Here is a tiny trained network, its code and every weight. The questions are about switching its units off for an input and a class, where a switched-off unit gives its printed mean instead of its output.

import numpy as np


def w(rows, s, z=0):
    codes = np.array(rows[::2]) - 128.0
    scale = np.full(codes.shape[1], s)
    scale[-1] = z or s
    return codes * scale


def f(y):
    return y / 2 * (1 + np.tanh(0.7978845608 * (y + 0.044715 * y**3)))


def log_softmax(a):
    a = a - a.max(-1, keepdims=True)
    return a - np.log(np.exp(a).sum(-1, keepdims=True))


def net(x, mask):
    res = np.array(x, float).reshape(1, 8) / 4 @ E
    y = f(res @ A[0][:, :-1].T + A[0][:, -1])
    res = res + np.where(mask, y, B[0][:, -1]) @ B[0][:, :-1]
    return log_softmax(res[-1] @ U[:, :-1].T + U[:, -1])


A, B = {}, {}
E = w([
[154,129,143,120,128,144,161,111,137],'x0',
[157,135,117,133,144,111,117,115,137],'x1',
[107,130,143,97,83,164,143,144,110],'x2',
[48,76,65,14,218,216,58,47,229],'x3',
[124,124,123,138,135,126,123,139,129],'x4',
[123,152,128,128,124,128,128,105,135],'x5',
[204,17,81,214,29,178,51,3,93],'x6',
[76,147,82,165,101,117,122,153,148],'x7',
],0.004)
A[0] = w([
[68,162,157,51,222,80,195,232,149,9],'n0',
[74,250,209,34,214,105,184,229,170,77],'n1',
[156,162,203,216,51,27,190,190,49,28],'n2',
[94,115,91,20,229,207,72,48,158,73],'n3',
[98,93,68,41,174,214,71,76,197,47],'n4',
[98,156,204,49,42,229,164,171,89,198],'n5',
[47,77,75,2,231,220,47,80,251,46],'n6',
[224,42,30,222,10,243,26,7,74,161],'n7',
[83,199,178,54,182,90,155,215,184,1],'n8',
[175,149,183,217,39,56,197,206,49,8],'n9',
[26,214,36,187,86,49,129,189,182,194],'n10',
],0.0039,0.0029)
B[0] = w([
[46,37,212,184,176,54,198,200,209,159],'n0',
[17,46,216,174,212,124,94,122,215,203],'n1',
[214,190,54,67,35,81,215,199,76,178],'n2',
[199,232,42,95,54,75,168,161,66,169],'n3',
[138,139,93,35,73,2,208,221,77,156],'n4',
[141,162,214,149,162,177,73,108,225,168],'n5',
[190,214,22,52,2,55,201,171,37,200],'n6',
[54,36,240,192,232,28,157,175,223,254],'n7',
[28,47,204,144,162,46,202,228,174,148],'n8',
[193,172,49,42,67,38,198,222,69,172],'n9',
[200,197,108,177,170,203,65,61,120,175],'n10',
],0.0045,0.0044)
U = w([
[128,186,146,101,147,130,105,100,138,254],'0',
[189,218,19,18,16,4,232,165,36,45],'1',
[21,29,234,177,225,38,128,98,211,12],'2',
[148,202,137,137,202,223,78,73,135,183],'3',
],0.0037,0.0029)

Each question gives the input, the list of numbers given to net, and the class t.
The units are the neurons (one row each of A and B). Each row of codes is followed by its name. A weight is (code - 128) times the scale printed after its matrix; where a second scale follows, it is the last column's (A, B and U).
mask holds one flag per neuron, in row order. A switched-off neuron (its flag False) gives its mean, the last column of its row in B, instead of its output. The means were averaged over made-up inputs and are rounded, as every weight is.
A unit's drop is (log p(t) with every unit on - log p(t) with that unit switched off) / (log p(t) with every unit on - log p(t) with every unit switched off).
The circuit of an input: a set's keep is (log p(t) with only the set's units on - log p(t) with every unit switched off) / (log p(t) with every unit on - log p(t) with every unit switched off). Starting from all 11 units, units are removed one at a time, each time the one whose removal leaves the highest keep (on an exact tie, the one counted first), for as long as the keep stays at least 0.8.
units of the circuit, in order: the units of the circuit, biggest drop first
k most important neurons: the k neurons with the biggest drops, biggest first
drop when u is switched off: that unit's drop, to one decimal
input [3,-3,-4,-6,2,-2,-8,-4], class 2: 2 most important neurons -> n1, n0
input [-3,8,0,8,3,-4,-7,8], class 1: units of the circuit, in order -> n6
input [-2,3,3,6,-7,-5,-3,-4], class 1: 2 most important neurons -> n6, n3
input [-2,6,4,7,-2,0,-5,-1], class 1: 4 most important neurons -> n6, n3, n4, n7
input [1,2,-5,-4,-6,1,7,-2], class 2: 2 most important neurons -> n7, n6
input [-4,8,5,2,7,3,-8,5], class 2: 3 most important neurons -> n1, n0, n8
input [2,-1,-6,7,0,-4,-4,1], class 1: 4 most important neurons -> n6, n3, n4, n7
input [5,-8,-5,8,2,4,3,-1], class 1: units of the circuit, in order -> n6, n4
input [-7,8,6,-5,7,0,8,-6], class 2: 3 most important neurons -> n7, n6, n3
input [-3,2,1,-2,8,8,6,-4], class 2: 2 most important neurons -> n7, n6
input [-4,-6,3,2,-5,5,8,-2], class 2: drop when n7 is switched off -> 0.9
input [-3,1,2,1,-3,4,-8,1], class 2: drop when n7 is switched off -> -0.1
input [5,-8,-2,3,8,8,8,1], class 2: drop when n2 is switched off -> 0.1
input [-1,5,5,-1,4,1,-7,6], class 2: most important neuron -> n1
input [5,1,5,6,3,6,-3,-4], class 1: 4 most important neurons -> n6, n3, n4, n7
